[[-17.7  41.6  -7.6  -8.7  42.1  12.4 -11.2  77.2 -19.5]
 [ -1.7  54.2 -45.9 -27.9  14.8  21.1  -4.2  16.0 -10.0]
 [ 19.3  23.1  47.2 -27.6  18.9  15.7 -36.7  59.3  -5.7]]
=>
[[ 19.3  23.1  47.2 -27.6  18.9  15.7 -36.7  59.3  -5.7]
 [-17.7  41.6  -7.6  -8.7  42.1  12.4 -11.2  77.2 -19.5]
 [ -1.7  54.2 -45.9 -27.9  14.8  21.1  -4.2  16.0 -10.0]]

[[ -6.2   2.5  22.4  37.8  33.7   0.0 -43.8 -57.6]
 [-29.1  12.6  54.3  50.5  14.4 -26.0 -38.6 -23.7]
 [ 27.8  43.6  34.9  -7.3 -47.1 -51.8 -15.1  22.2]
 [-10.1 -17.7 -26.6 -29.6  -7.5  31.8  53.7  40.1]
 [-56.7 -39.8  11.5  43.0  44.6  17.9  -8.5 -17.0]
 [ 41.9  17.4  -4.3 -13.8 -15.8 -27.2 -29.8  -5.8]]
=>
[[-56.7 -39.8  11.5  43.0  44.6  17.9  -8.5 -17.0]
 [-10.1 -17.7 -26.6 -29.6  -7.5  31.8  53.7  40.1]
 [ -6.2   2.5  22.4  37.8  33.7   0.0 -43.8 -57.6]
 [-29.1  12.6  54.3  50.5  14.4 -26.0 -38.6 -23.7]
 [ 41.9  17.4  -4.3 -13.8 -15.8 -27.2 -29.8  -5.8]
 [ 27.8  43.6  34.9  -7.3 -47.1 -51.8 -15.1  22.2]]

[[ 75.2  24.0  23.8  24.2]
 [-30.4   0.1 -61.7 -20.3]
 [-69.8   5.0 -60.2 -17.2]
 [ 52.1 -15.8  62.2  23.7]
 [ 28.4 -30.5 -31.1 -35.8]]
=>
[[ 28.4 -30.5 -31.1 -35.8]
 [ 52.1 -15.8  62.2  23.7]
 [-30.4   0.1 -61.7 -20.3]
 [-69.8   5.0 -60.2 -17.2]
 [ 75.2  24.0  23.8  24.2]]

[[  3.3  13.4   3.1 -15.2  -6.4   9.5  32.3]
 [ -1.0 -15.5  -1.8 -13.6  -2.6   8.6 -13.3]
 [ 10.9 -12.9 -35.6 -29.7  -8.5 -38.3  26.9]
 [ 12.3   4.6   6.3 -70.2 -29.2   4.0  -7.8]
 [ 14.1  -1.0  16.7 -22.1  -1.0   6.2  32.5]
 [  4.0 -15.0  35.3 -15.1  -9.1  38.6  -6.0]
 [ 19.2 -31.9  47.7  -5.2 -13.3  52.7   0.9]]
=>
[[ 19.2 -31.9  47.7  -5.2 -13.3  52.7   0.9]
 [ -1.0 -15.5  -1.8 -13.6  -2.6   8.6 -13.3]
 [  4.0 -15.0  35.3 -15.1  -9.1  38.6  -6.0]
 [ 10.9 -12.9 -35.6 -29.7  -8.5 -38.3  26.9]
 [ 14.1  -1.0  16.7 -22.1  -1.0   6.2  32.5]
 [ 12.3   4.6   6.3 -70.2 -29.2   4.0  -7.8]
 [  3.3  13.4   3.1 -15.2  -6.4   9.5  32.3]]

[[-49.2   9.2 -29.7  -1.1   0.2 -20.2  43.1   8.8   2.9 -21.0 -56.3  26.2
   14.0  -4.6]
 [ 10.2  -7.1  27.0  18.0   0.1 -21.4  -3.5  17.3 -27.1  37.5   6.2 -51.6
   -2.1   4.1]
 [-54.5   7.4  -1.3 -19.2   6.1   1.9   7.1 -23.1   4.1 -29.0 -62.8  -8.2
    8.9  16.6]
 [-43.3   6.5  -4.3  -3.7  16.4 -10.6  38.1  -8.6  14.1 -17.1 -58.6   9.9
  -13.7  19.1]]
=>
[[ 10.2  -7.1  27.0  18.0   0.1 -21.4  -3.5  17.3 -27.1  37.5   6.2 -51.6
   -2.1   4.1]
 [-43.3   6.5  -4.3  -3.7  16.4 -10.6  38.1  -8.6  14.1 -17.1 -58.6   9.9
  -13.7  19.1]
 [-54.5   7.4  -1.3 -19.2   6.1   1.9   7.1 -23.1   4.1 -29.0 -62.8  -8.2
    8.9  16.6]
 [-49.2   9.2 -29.7  -1.1   0.2 -20.2  43.1   8.8   2.9 -21.0 -56.3  26.2
   14.0  -4.6]]

[[  1.9 -13.0  -9.7  -3.8 -48.3   1.7]
 [  5.5  -6.7 -40.8  16.4  58.2  -5.9]
 [  0.5  -2.2   9.2   6.8 -20.0 -13.1]
 [ -1.3  16.8  -4.6  24.6 -36.0  -1.9]
 [-10.9   6.5 -18.7 -34.1 -22.6  14.4]
 [ -6.5  -4.8  25.2 -19.9 -42.3   8.7]
 [  4.7  -1.4  14.3 -33.9 -11.7 -12.9]]
=>
[[  1.9 -13.0  -9.7  -3.8 -48.3   1.7]
 [  5.5  -6.7 -40.8  16.4  58.2  -5.9]
 [ -6.5  -4.8  25.2 -19.9 -42.3   8.7]
 [  0.5  -2.2   9.2   6.8 -20.0 -13.1]
 [  4.7  -1.4  14.3 -33.9 -11.7 -12.9]
 [-10.9   6.5 -18.7 -34.1 -22.6  14.4]
 [ -1.3  16.8  -4.6  24.6 -36.0  -1.9]]

[[  0.0 -28.7  -5.6  -3.5  -3.7   4.7 -33.9  -6.7 -31.8]
 [ 16.3 -34.7 -31.9 -16.0  -0.3   3.2   3.5 -34.2  41.3]
 [ 10.5 -25.4 -31.1 -11.9   5.3   1.2  16.8 -36.8  59.8]
 [ 11.4  18.5  11.4  -2.0  -9.8  -3.5   1.3  21.8 -27.8]
 [  6.2   7.3   6.9  -2.6  -6.8  -2.2  -3.1  11.9 -17.3]
 [-12.4 -46.2  -9.5   2.6   0.3   8.4 -53.4 -19.2 -47.0]
 [ 16.8 -19.9 -29.3 -11.0  -0.6  -0.3  12.5 -31.9  35.3]]
=>
[[-12.4 -46.2  -9.5   2.6   0.3   8.4 -53.4 -19.2 -47.0]
 [ 16.3 -34.7 -31.9 -16.0  -0.3   3.2   3.5 -34.2  41.3]
 [  0.0 -28.7  -5.6  -3.5  -3.7   4.7 -33.9  -6.7 -31.8]
 [ 10.5 -25.4 -31.1 -11.9   5.3   1.2  16.8 -36.8  59.8]
 [ 16.8 -19.9 -29.3 -11.0  -0.6  -0.3  12.5 -31.9  35.3]
 [  6.2   7.3   6.9  -2.6  -6.8  -2.2  -3.1  11.9 -17.3]
 [ 11.4  18.5  11.4  -2.0  -9.8  -3.5   1.3  21.8 -27.8]]

[[ 21.9  -4.5  12.2 -31.1   3.9   5.5 -13.4  -5.6 -44.4 -29.3  -2.7]
 [ 12.7 -22.8 -31.2  40.0  63.4  49.3 -57.3  -9.5  32.0  18.3  -7.8]
 [ 14.4  -2.2  -2.0  17.3   3.9   2.2 -14.1   3.3  10.6   2.3   7.7]
 [-13.9  -7.2 -33.1  36.0  34.4  61.1  -7.5   2.0   7.3  44.1   9.3]
 [-10.2   4.9 -24.3  27.4  15.7  16.6  14.6 -21.9  60.0 -21.2 -36.1]
 [ -1.6 -12.1  -2.4 -39.7  23.2  56.2 -36.2 -26.8  22.0  20.1   6.1]
 [  0.2   5.4  -7.7  -8.8  24.1   8.7 -10.7   6.3 -30.7  -1.0  47.4]
 [ 18.1   1.5 -35.9  11.8 -11.0  -0.7 -11.3  47.6  -2.7  38.8 -35.2]]
=>
[[ 12.7 -22.8 -31.2  40.0  63.4  49.3 -57.3  -9.5  32.0  18.3  -7.8]
 [ -1.6 -12.1  -2.4 -39.7  23.2  56.2 -36.2 -26.8  22.0  20.1   6.1]
 [-13.9  -7.2 -33.1  36.0  34.4  61.1  -7.5   2.0   7.3  44.1   9.3]
 [ 21.9  -4.5  12.2 -31.1   3.9   5.5 -13.4  -5.6 -44.4 -29.3  -2.7]
 [ 14.4  -2.2  -2.0  17.3   3.9   2.2 -14.1   3.3  10.6   2.3   7.7]
 [ 18.1   1.5 -35.9  11.8 -11.0  -0.7 -11.3  47.6  -2.7  38.8 -35.2]
 [-10.2   4.9 -24.3  27.4  15.7  16.6  14.6 -21.9  60.0 -21.2 -36.1]
 [  0.2   5.4  -7.7  -8.8  24.1   8.7 -10.7   6.3 -30.7  -1.0  47.4]]
---
[[-40.1  57.4]
 [-33.8  46.3]]
=>
[ 57.4 -33.8]

[[ 26.3 -27.0]
 [ 30.8  -9.5]
 [ 66.7  41.7]
 [ -1.2 -33.6]]
=>
[-27.0  30.8]

[[  0.6  -0.7  -0.6   0.8  -0.7]
 [ -4.0   9.3 -15.2  12.7  -9.4]
 [-43.5 -66.6 -12.1  12.4  32.4]
 [  1.6  -1.3  -1.1   2.0   0.7]
 [-37.9  35.1  42.2 -26.5  58.9]]
=>
[ -0.7  12.7 -12.1  -1.3 -37.9]

[[ 72.3 -30.7  14.4  11.5]
 [ -1.9  -1.3  -2.7  -1.1]
 [ -8.1   2.2 -21.6  21.3]]
=>
[11.5 -2.7  2.2]

[[ 46.7 -42.0]
 [ 17.8  -1.9]
 [-57.6 -79.7]
 [ 64.9  25.4]
 [ 15.7 -35.2]]
=>
[-42.0  17.8]

[[ 65.0  41.1  16.2 -32.4   1.4]
 [ -1.6   4.8  -2.9  -4.3   2.0]]
=>
[ 1.4 -4.3]

[[ 47.6 -41.9]
 [-40.2  36.5]
 [-57.4  55.7]
 [-47.9  40.2]
 [ 60.0 -67.9]]
=>
[-41.9 -40.2]

[[-21.6 -34.9]
 [-11.0  51.8]
 [-59.0  66.0]]
=>
[-34.9 -11.0]
